Below is a small trained network, with its code and all its weights. Each question gives an input and a target symbol and asks what happens when units are switched off, that is, made to give their printed mean instead of their output.

import numpy as np


def w(rows, s, z=0):
    codes = np.array(rows[::2]) - 128.0
    scale = np.full(codes.shape[1], s)
    scale[-1] = z or s
    return codes * scale


def f(y):
    return y / 2 * (1 + np.tanh(0.7978845608 * (y + 0.044715 * y**3)))


def softmax(a):
    e = np.exp(a - a.max(-1, keepdims=True))
    return e / e.sum(-1, keepdims=True)


def log_softmax(a):
    a = a - a.max(-1, keepdims=True)
    return a - np.log(np.exp(a).sum(-1, keepdims=True))


def net(x, mask):
    ids = ['ΓΔΛΞΠΣαβεζηθμ'.index(c) for c in x.split()]
    T = len(ids)
    res = E[ids] + P[:T]
    q, k, v = (res @ M[0].T for M in (Q, K, V))
    z = softmax(np.where(np.tri(T) > 0, q @ k.T / 3**0.5, -1e9)) @ v
    res = res + np.where(mask[0], z, O[0][:, -1]) @ O[0][:, :-1]
    y = f(res @ A[0][:, :-1].T + A[0][:, -1])
    res = res + np.where(mask[1:9], y, B[0][:, -1]) @ B[0][:, :-1]
    return log_softmax(res[-1] @ U[:, :-1].T + U[:, -1])


Q, K, V, O, A, B = {}, {}, {}, {}, {}, {}
E = w([
[62,154,179,115,156,42,162],'Γ',
[187,47,220,108,155,134,87],'Δ',
[118,112,137,197,167,214,161],'Λ',
[75,100,225,52,150,170,139],'Ξ',
[193,71,217,88,101,68,113],'Π',
[201,53,166,159,146,28,141],'Σ',
[85,166,157,182,162,161,137],'α',
[249,177,102,170,157,54,203],'β',
[107,102,199,145,215,183,97],'ε',
[108,113,158,212,39,175,51],'ζ',
[145,115,140,200,151,95,176],'η',
[107,95,56,185,54,38,66],'θ',
[151,82,124,228,200,95,177],'μ',
],0.02)
P = w([
[156,107,112,152,74,164,247],'0',
[85,125,166,138,150,103,111],'1',
[92,120,155,144,153,95,115],'2',
[106,125,139,155,148,104,115],'3',
[107,125,137,156,150,93,123],'4',
[112,125,139,150,153,97,130],'5',
[115,124,139,152,155,100,140],'6',
],0.014)
Q[0] = w([
[190,230,41,126,52,113,135],'head 0',
[132,146,191,99,184,132,188],'head 0',
[159,63,247,164,215,123,143],'head 0',
],0.013)
K[0] = w([
[159,179,128,144,254,87,56],'head 0',
[172,76,197,119,147,171,249],'head 0',
[106,101,83,114,98,154,209],'head 0',
],0.0096)
V[0] = w([
[100,70,134,89,145,231,88],'head 0',
[216,9,141,72,159,100,55],'head 0',
[125,204,166,90,34,93,118],'head 0',
],0.012)
O[0] = w([
[178,75,111,192,201,229,163,2],'head 0',
[175,120,180,233,161,118,40,89],'head 0',
[177,255,91,165,77,74,253,123],'head 0',
],0.015,0.0091)
A[0] = w([
[158,71,188,104,91,97,205,231],'neuron 0',
[109,113,107,101,232,147,198,184],'neuron 1',
[122,101,38,38,158,123,161,78],'neuron 2',
[66,138,122,78,74,110,127,2],'neuron 3',
[145,190,102,99,127,94,183,113],'neuron 4',
[111,69,117,108,182,70,153,127],'neuron 5',
[148,217,144,98,93,100,111,68],'neuron 6',
[189,254,124,76,193,83,181,144],'neuron 7',
],0.0091,0.0055)
B[0] = w([
[115,146,153,166,117,93,159,225],'neuron 0',
[191,84,173,129,129,128,170,179],'neuron 1',
[136,163,77,68,189,83,46,198],'neuron 2',
[161,117,99,246,162,139,155,253],'neuron 3',
[151,86,152,129,91,129,73,228],'neuron 4',
[121,94,117,140,80,166,138,182],'neuron 5',
[142,124,77,159,123,162,128,237],'neuron 6',
[141,151,176,64,94,167,117,222],'neuron 7',
],0.013,0.02)
U = w([
[7,59,116,85,45,164,97,51],'Γ',
[184,145,124,141,195,153,88,46],'Δ',
[64,135,200,90,129,74,94,131],'Λ',
[206,172,96,68,116,167,45,91],'Ξ',
[118,105,104,50,136,153,97,161],'Π',
[34,123,85,118,153,94,161,254],'Σ',
[203,157,88,97,225,76,128,81],'α',
[112,102,61,187,90,170,102,10],'β',
[109,92,141,122,78,215,120,137],'ε',
[181,254,188,143,233,72,159,82],'ζ',
[145,132,158,143,185,109,202,107],'η',
[147,166,205,35,133,123,149,137],'θ',
[1,147,203,126,10,207,183,217],'μ',
],0.0064,0.0094)

Each question gives the input, a string of symbols that net reads in full, and the target symbol t.
The units are the heads (3 rows each of Q, K, V and O) and the neurons (one row each of A and B). Each row of codes is followed by its name. A weight is (code - 128) times the scale printed after its matrix; where a second scale follows, it is the last column's (O, A, B and U).
mask holds one flag per unit, heads first, then neurons. A switched-off unit (its flag False) gives its mean, the last column of its rows in O or B, instead of its output. The means were averaged over made-up inputs and are rounded, as every weight is.
A unit's drop is (log p(t) with every unit on - log p(t) with that unit switched off) / (log p(t) with every unit on - log p(t) with every unit switched off).
The circuit of an input: a set's keep is (log p(t) with only the set's units on - log p(t) with every unit switched off) / (log p(t) with every unit on - log p(t) with every unit switched off). Starting from all 9 units, units are removed one at a time, each time the one whose removal leaves the highest keep (on an exact tie, the one counted first), for as long as the keep stays at least 0.8.
units of the circuit, in order: the units of the circuit, biggest drop first
unit that matters most: the unit with the biggest drop
top k neurons: the k neurons with the biggest drops, biggest first
input α α Ξ, target α: unit that matters most -> neuron 2
input Γ Σ Γ Σ α, target Ξ: top 3 neurons -> [neuron 2; neuron 7; neuron 4]
input Π Σ Σ α θ Σ ζ, target β: units of the circuit, in order -> [head 0; neuron 7; neuron 6]
input Γ β α ε, target Ξ: units of the circuit, in order -> [head 0; neuron 2; neuron 4; neuron 6]
input α μ Π, target α: top 2 neurons -> [neuron 2; neuron 3]
input Σ Γ η Π Ξ α, target Λ: units of the circuit, in order -> [head 0; neuron 3]
input Σ Σ μ, target Λ: top 2 neurons -> [neuron 3; neuron 6]
input Γ Λ Σ Σ, target Ξ: top 3 neurons -> [neuron 2; neuron 7; neuron 4]
input ε Π Δ, target ε: units of the circuit, in order -> [head 0; neuron 2]
input β α Π Σ β ζ α, target β: top 3 neurons -> [neuron 3; neuron 6; neuron 4]
input β Π ζ Δ, target β: units of the circuit, in order -> [head 0; neuron 3; neuron 6]
input ζ α Δ, target θ: units of the circuit, in order -> [head 0; neuron 3; neuron 6]
input α Γ Σ Π Σ, target α: units of the circuit, in order -> [neuron 2; head 0]
input θ θ ζ Σ Ξ Γ ε, target μ: top 2 neurons -> [neuron 2; neuron 7]
input μ Σ θ Π Ξ, target Γ: top neuron -> [neuron 5]
input Σ Π ζ Δ Γ β, target Ξ: units of the circuit, in order -> [neuron 6; head 0]
input Π Λ Δ θ ε Δ Δ, target ζ: top 2 neurons -> [neuron 4; neuron 5]
input Σ Σ β, target Ξ: top 3 neurons -> [neuron 6; neuron 7; neuron 0]
input η ζ α Π ζ Γ α, target Σ: units of the circuit, in order -> [head 0; neuron 7; neuron 4]
input Λ ζ Ξ ζ Γ, target Π: top neuron -> [neuron 2]
